Below are the code and all the weights of a small trained network. Each question names an input and a class and asks about switching units off, where a switched-off unit gives its printed mean instead of its output.

import numpy as np


def w(rows, s, z=0):
    codes = np.array(rows[::2]) - 128.0
    scale = np.full(codes.shape[1], s)
    scale[-1] = z or s
    return codes * scale


def f(y):
    return np.maximum(y, 0)


def log_softmax(a):
    a = a - a.max(-1, keepdims=True)
    return a - np.log(np.exp(a).sum(-1, keepdims=True))


def net(x, mask):
    res = np.array(x, float).reshape(1, 3) / 4 @ E
    y = f(res @ A[0][:, :-1].T + A[0][:, -1])
    res = res + np.where(mask, y, B[0][:, -1]) @ B[0][:, :-1]
    return log_softmax(res[-1] @ U[:, :-1].T + U[:, -1])


A, B = {}, {}
E = w([
[2,83,78,218,157,217],'x0',
[225,111,189,187,244,134],'x1',
[137,190,225,245,63,199],'x2',
],0.011)
A[0] = w([
[147,106,138,190,209,137,145],'neuron 0',
[169,135,157,136,250,146,135],'neuron 1',
[108,111,24,66,162,107,192],'neuron 2',
[148,92,96,109,148,110,56],'neuron 3',
[61,46,94,186,165,181,47],'neuron 4',
[109,236,190,177,52,140,2],'neuron 5',
[71,80,133,176,161,124,134],'neuron 6',
[98,65,113,168,130,185,31],'neuron 7',
[129,47,89,83,164,93,113],'neuron 8',
[220,200,169,62,101,102,70],'neuron 9',
[123,157,156,177,60,135,197],'neuron 10',
[151,120,191,153,181,79,158],'neuron 11',
[42,163,111,75,5,119,158],'neuron 12',
[119,138,105,115,125,207,170],'neuron 13',
[134,212,196,164,121,197,21],'neuron 14',
],0.011,0.0056)
B[0] = w([
[131,182,60,118,186,97,200],'neuron 0',
[140,200,25,106,182,131,215],'neuron 1',
[209,107,134,202,161,173,228],'neuron 2',
[83,39,172,147,164,158,158],'neuron 3',
[150,96,145,91,63,40,210],'neuron 4',
[97,55,83,140,153,153,209],'neuron 5',
[173,138,177,68,24,75,183],'neuron 6',
[98,98,107,84,74,59,176],'neuron 7',
[165,59,145,204,153,177,200],'neuron 8',
[133,65,146,98,60,41,218],'neuron 9',
[185,82,91,231,129,172,206],'neuron 10',
[171,163,47,109,131,105,192],'neuron 11',
[118,219,1,101,192,124,250],'neuron 12',
[177,124,99,172,105,94,170],'neuron 13',
[101,34,87,133,170,140,197],'neuron 14',
],0.0082,0.016)
U = w([
[119,215,20,119,174,118,101],'0',
[127,9,115,200,174,187,100],'1',
[126,89,128,98,53,16,115],'2',
[150,185,104,181,122,144,250],'3',
[73,168,166,113,107,155,113],'4',
[122,163,174,113,117,161,108],'5',
[84,192,190,142,142,91,108],'6',
],0.011,0.016)

Each question gives the input, the list of numbers given to net, and the class t.
The units are the neurons (one row each of A and B). Each row of codes is followed by its name. A weight is (code - 128) times the scale printed after its matrix; where a second scale follows, it is the last column's (A, B and U).
mask holds one flag per neuron, in row order. A switched-off neuron (its flag False) gives its mean, the last column of its row in B, instead of its output. The means were averaged over made-up inputs and are rounded, as every weight is.
A unit's drop is (log p(t) with every unit on - log p(t) with that unit switched off) / (log p(t) with every unit on - log p(t) with every unit switched off).
The circuit of an input: a set's keep is (log p(t) with only the set's units on - log p(t) with every unit switched off) / (log p(t) with every unit on - log p(t) with every unit switched off). Starting from the 12 units with the biggest drops (on a tie, the unit counted first), units are removed one at a time, each time the one whose removal leaves the highest keep (on an exact tie, the one counted first), for as long as the keep stays at least 0.8.
units of the circuit, in order: the units of the circuit, biggest drop first
top k neurons: the k neurons with the biggest drops, biggest first
drop of u: that unit's drop, to one decimal
input [-7,-2,5], class 2: units of the circuit, in order -> [neuron 9]
input [-5,-2,5], class 1: top 3 neurons -> [neuron 5; neuron 10; neuron 4]
input [-6,3,3], class 2: top 2 neurons -> [neuron 9; neuron 12]
input [-1,-1,-2], class 3: top 3 neurons -> [neuron 14; neuron 5; neuron 10]
input [-3,3,-5], class 1: top 2 neurons -> [neuron 12; neuron 8]
input [-4,5,-7], class 1: top 2 neurons -> [neuron 8; neuron 12]
input [1,3,-3], class 3: units of the circuit, in order -> [neuron 12; neuron 14; neuron 5]
input [7,8,-5], class 0: top 2 neurons -> [neuron 1; neuron 0]
input [-5,6,4], class 0: top 2 neurons -> [neuron 1; neuron 11]
input [8,-2,6], class 2: top 3 neurons -> [neuron 4; neuron 6; neuron 7]
input [-4,1,-4], class 1: top 3 neurons -> [neuron 4; neuron 8; neuron 6]
input [8,7,-2], class 2: top 3 neurons -> [neuron 4; neuron 6; neuron 12]
input [-7,-1,8], class 1: top 3 neurons -> [neuron 5; neuron 10; neuron 14]
input [-3,7,5], class 0: units of the circuit, in order -> [neuron 1]
input [5,-6,6], class 0: top 2 neurons -> [neuron 12; neuron 8]
input [8,-2,-6], class 2: top 2 neurons -> [neuron 4; neuron 6]
input [-4,1,2], class 2: top 3 neurons -> [neuron 9; neuron 12; neuron 2]
input [1,8,3], class 0: drop of neuron 4 -> 0.0
input [-1,-3,6], class 1: drop of neuron 5 -> 0.1
input [4,7,-5], class 0: drop of neuron 1 -> 0.6
input [-5,8,6], class 0: units of the circuit, in order -> [neuron 1]
input [6,-2,-4], class 2: drop of neuron 4 -> 0.4
